Below are the code and all the weights of a small trained network. Each question names an input and a class and asks about switching units off, where a switched-off unit gives its printed mean instead of its output.

import numpy as np


def w(rows, s, z=0):
    codes = np.array(rows[::2]) - 128.0
    scale = np.full(codes.shape[1], s)
    scale[-1] = z or s
    return codes * scale


def f(y):
    return y / 2 * (1 + np.tanh(0.7978845608 * (y + 0.044715 * y**3)))


def log_softmax(a):
    a = a - a.max(-1, keepdims=True)
    return a - np.log(np.exp(a).sum(-1, keepdims=True))


def net(x, mask):
    res = np.array(x, float).reshape(1, 6) / 4 @ E
    y = f(res @ A[0][:, :-1].T + A[0][:, -1])
    res = res + np.where(mask, y, B[0][:, -1]) @ B[0][:, :-1]
    return log_softmax(res[-1] @ U[:, :-1].T + U[:, -1])


A, B = {}, {}
E = w([
[117,137,94,57,132,237,107,146,82,51,139],'x0',
[97,95,217,28,146,105,160,99,170,178,135],'x1',
[162,178,104,66,63,107,158,188,51,203,75],'x2',
[205,1,154,136,133,143,142,133,90,120,70],'x3',
[119,151,232,191,67,170,143,149,105,95,147],'x4',
[93,120,147,122,190,94,80,251,133,136,143],'x5',
],0.0094)
A[0] = w([
[82,194,112,147,133,98,130,111,144,138,144,57],'neuron 0',
[112,108,76,113,152,106,118,93,130,165,122,85],'neuron 1',
[135,132,142,165,131,81,124,147,140,159,125,115],'neuron 2',
[142,143,149,78,104,116,145,149,105,159,122,106],'neuron 3',
[142,138,134,189,111,62,157,80,142,169,112,40],'neuron 4',
[134,122,128,135,137,134,127,122,164,116,138,67],'neuron 5',
[108,113,135,148,143,144,109,96,132,139,143,26],'neuron 6',
[116,128,158,116,124,139,136,120,127,128,133,65],'neuron 7',
[157,130,106,147,77,146,150,2,111,129,115,4],'neuron 8',
[114,166,127,110,135,142,114,129,136,119,135,66],'neuron 9',
[140,145,106,120,89,112,156,133,82,172,119,90],'neuron 10',
[103,98,139,163,183,136,129,78,173,75,151,68],'neuron 11',
[134,119,129,162,123,101,123,114,148,157,137,10],'neuron 12',
[120,127,104,164,110,116,122,125,121,126,120,79],'neuron 13',
[168,160,118,106,89,125,134,130,97,163,113,37],'neuron 14',
[124,115,72,104,156,115,126,98,133,129,113,110],'neuron 15',
[154,133,81,116,152,114,129,121,156,127,115,88],'neuron 16',
[122,165,123,126,144,136,132,123,145,140,132,44],'neuron 17',
[119,157,217,182,78,155,136,125,109,114,122,60],'neuron 18',
[103,213,111,132,113,130,144,87,151,138,148,54],'neuron 19',
[133,112,122,152,129,98,126,122,143,162,130,129],'neuron 20',
[132,132,155,87,106,129,142,64,137,138,126,101],'neuron 21',
[128,110,134,159,143,139,124,98,154,101,145,51],'neuron 22',
[172,19,127,152,119,139,148,117,94,132,103,84],'neuron 23',
[118,103,120,144,142,136,108,87,143,126,140,99],'neuron 24',
[110,103,147,140,177,102,112,220,131,132,132,40],'neuron 25',
[111,107,194,65,131,123,136,97,168,158,134,32],'neuron 26',
[122,128,128,95,137,159,128,129,121,112,132,52],'neuron 27',
[143,153,122,126,92,127,123,136,100,169,104,54],'neuron 28',
[123,130,108,74,128,196,131,114,99,74,132,67],'neuron 29',
[163,138,68,197,111,135,137,106,115,115,127,73],'neuron 30',
[143,145,82,200,119,132,108,150,119,116,119,43],'neuron 31',
[162,94,140,137,136,133,127,135,114,131,112,28],'neuron 32',
],0.016,0.0046)
B[0] = w([
[144,110,196,99,103,98,98,98,153,127,102,210],'neuron 0',
[171,148,113,145,104,116,170,124,127,137,200,191],'neuron 1',
[124,122,106,100,133,196,105,124,111,116,115,193],'neuron 2',
[124,130,93,166,127,110,134,127,132,111,87,199],'neuron 3',
[128,106,93,96,121,232,101,113,92,127,118,228],'neuron 4',
[136,139,116,141,115,120,138,145,124,124,105,144],'neuron 5',
[128,120,100,140,124,104,122,132,145,125,116,147],'neuron 6',
[134,126,122,123,140,118,137,113,106,141,140,144],'neuron 7',
[90,148,170,131,188,172,128,222,216,124,156,243],'neuron 8',
[135,96,175,109,120,137,108,119,142,135,92,155],'neuron 9',
[119,150,86,158,109,104,126,147,138,104,88,209],'neuron 10',
[129,141,66,165,100,103,137,141,142,122,38,232],'neuron 11',
[127,120,106,110,121,167,113,117,113,124,110,159],'neuron 12',
[118,112,138,125,142,120,126,131,103,128,126,149],'neuron 13',
[123,139,87,176,123,111,113,129,155,145,89,197],'neuron 14',
[157,140,111,158,93,124,153,116,125,120,219,190],'neuron 15',
[154,135,120,143,108,121,160,124,129,126,193,170],'neuron 16',
[132,137,153,135,119,107,100,123,124,132,125,147],'neuron 17',
[191,142,69,150,93,106,172,110,136,136,252,222],'neuron 18',
[149,126,198,94,94,94,86,110,154,136,112,218],'neuron 19',
[137,113,111,118,122,167,114,132,99,118,136,176],'neuron 20',
[94,119,160,124,177,119,144,160,112,126,146,200],'neuron 21',
[134,155,84,152,116,113,121,131,140,128,96,173],'neuron 22',
[146,125,220,89,77,76,69,77,155,139,103,254],'neuron 23',
[127,146,80,154,128,119,123,131,144,136,109,169],'neuron 24',
[89,149,169,134,175,168,136,190,208,133,155,210],'neuron 25',
[101,108,152,132,174,83,159,113,29,127,124,235],'neuron 26',
[140,123,127,122,130,169,123,119,104,130,124,156],'neuron 27',
[135,118,84,153,136,109,147,118,164,110,84,184],'neuron 28',
[127,100,88,96,123,222,97,110,91,136,115,228],'neuron 29',
[94,112,156,121,172,92,162,128,58,132,130,204],'neuron 30',
[97,106,158,112,179,90,169,110,64,139,124,194],'neuron 31',
[128,162,153,84,104,102,115,107,134,129,124,164],'neuron 32',
],0.024,0.013)
U = w([
[125,171,45,178,102,71,152,124,130,83,9,114],'0',
[167,135,214,46,67,72,79,57,151,129,95,77],'1',
[78,165,164,104,204,166,160,217,183,111,150,252],'2',
[145,93,72,59,113,253,109,83,51,100,103,135],'3',
[76,106,151,108,213,53,220,102,4,123,111,77],'4',
[225,167,89,133,71,105,211,90,114,123,234,111],'5',
],0.0066,0.0033)

Each question gives the input, the list of numbers given to net, and the class t.
The units are the neurons (one row each of A and B). Each row of codes is followed by its name. A weight is (code - 128) times the scale printed after its matrix; where a second scale follows, it is the last column's (A, B and U).
mask holds one flag per neuron, in row order. A switched-off neuron (its flag False) gives its mean, the last column of its row in B, instead of its output. The means were averaged over made-up inputs and are rounded, as every weight is.
A unit's drop is (log p(t) with every unit on - log p(t) with that unit switched off) / (log p(t) with every unit on - log p(t) with every unit switched off).
The circuit of an input: a set's keep is (log p(t) with only the set's units on - log p(t) with every unit switched off) / (log p(t) with every unit on - log p(t) with every unit switched off). Starting from the 12 units with the biggest drops (on a tie, the unit counted first), units are removed one at a time, each time the one whose removal leaves the highest keep (on an exact tie, the one counted first), for as long as the keep stays at least 0.8.
circuit, biggest first: the units of the circuit, biggest drop first
unit that matters most: the unit with the biggest drop
k most important neurons: the k neurons with the biggest drops, biggest first
drop when u is switched off: that unit's drop, to one decimal
input [7,8,-7,-7,-6,1], class 4: circuit, biggest first -> (neuron 26)
input [8,6,5,-7,8,4], class 3: 2 most important neurons -> (neuron 29; neuron 23)
input [7,0,-2,7,8,5], class 5: 3 most important neurons -> (neuron 18; neuron 19; neuron 0)
input [-7,-8,-5,3,-3,2], class 4: 2 most important neurons -> (neuron 31; neuron 30)
input [3,-8,6,3,6,-1], class 4: 2 most important neurons -> (neuron 31; neuron 30)
input [-4,6,2,-5,-7,5], class 5: 2 most important neurons -> (neuron 1; neuron 8)
input [-2,5,-7,-7,-3,-1], class 0: 2 most important neurons -> (neuron 11; neuron 23)
input [4,-1,-5,1,-6,4], class 5: 2 most important neurons -> (neuron 15; neuron 8)
input [-7,-8,3,-5,-4,-1], class 4: 3 most important neurons -> (neuron 31; neuron 30; neuron 29)
input [-6,-6,4,-8,-1,7], class 1: 2 most important neurons -> (neuron 0; neuron 8)
input [-7,6,4,1,6,-6], class 3: 2 most important neurons -> (neuron 4; neuron 25)
input [-3,-6,-5,7,8,-4], class 5: 2 most important neurons -> (neuron 18; neuron 19)
input [2,-1,-7,-8,-5,5], class 1: 4 most important neurons -> (neuron 0; neuron 19; neuron 9; neuron 10)
input [-7,5,5,1,2,8], class 2: unit that matters most -> neuron 25
input [-7,-8,-5,-8,3,-7], class 1: 3 most important neurons -> (neuron 19; neuron 0; neuron 26)
input [-5,-7,-4,3,-7,6], class 4: drop when neuron 31 is switched off -> 3.7
input [-3,2,3,2,-4,-5], class 2: drop when neuron 8 is switched off -> 1.1
input [7,0,-6,-7,-4,-7], class 1: drop when neuron 25 is switched off -> 2.8
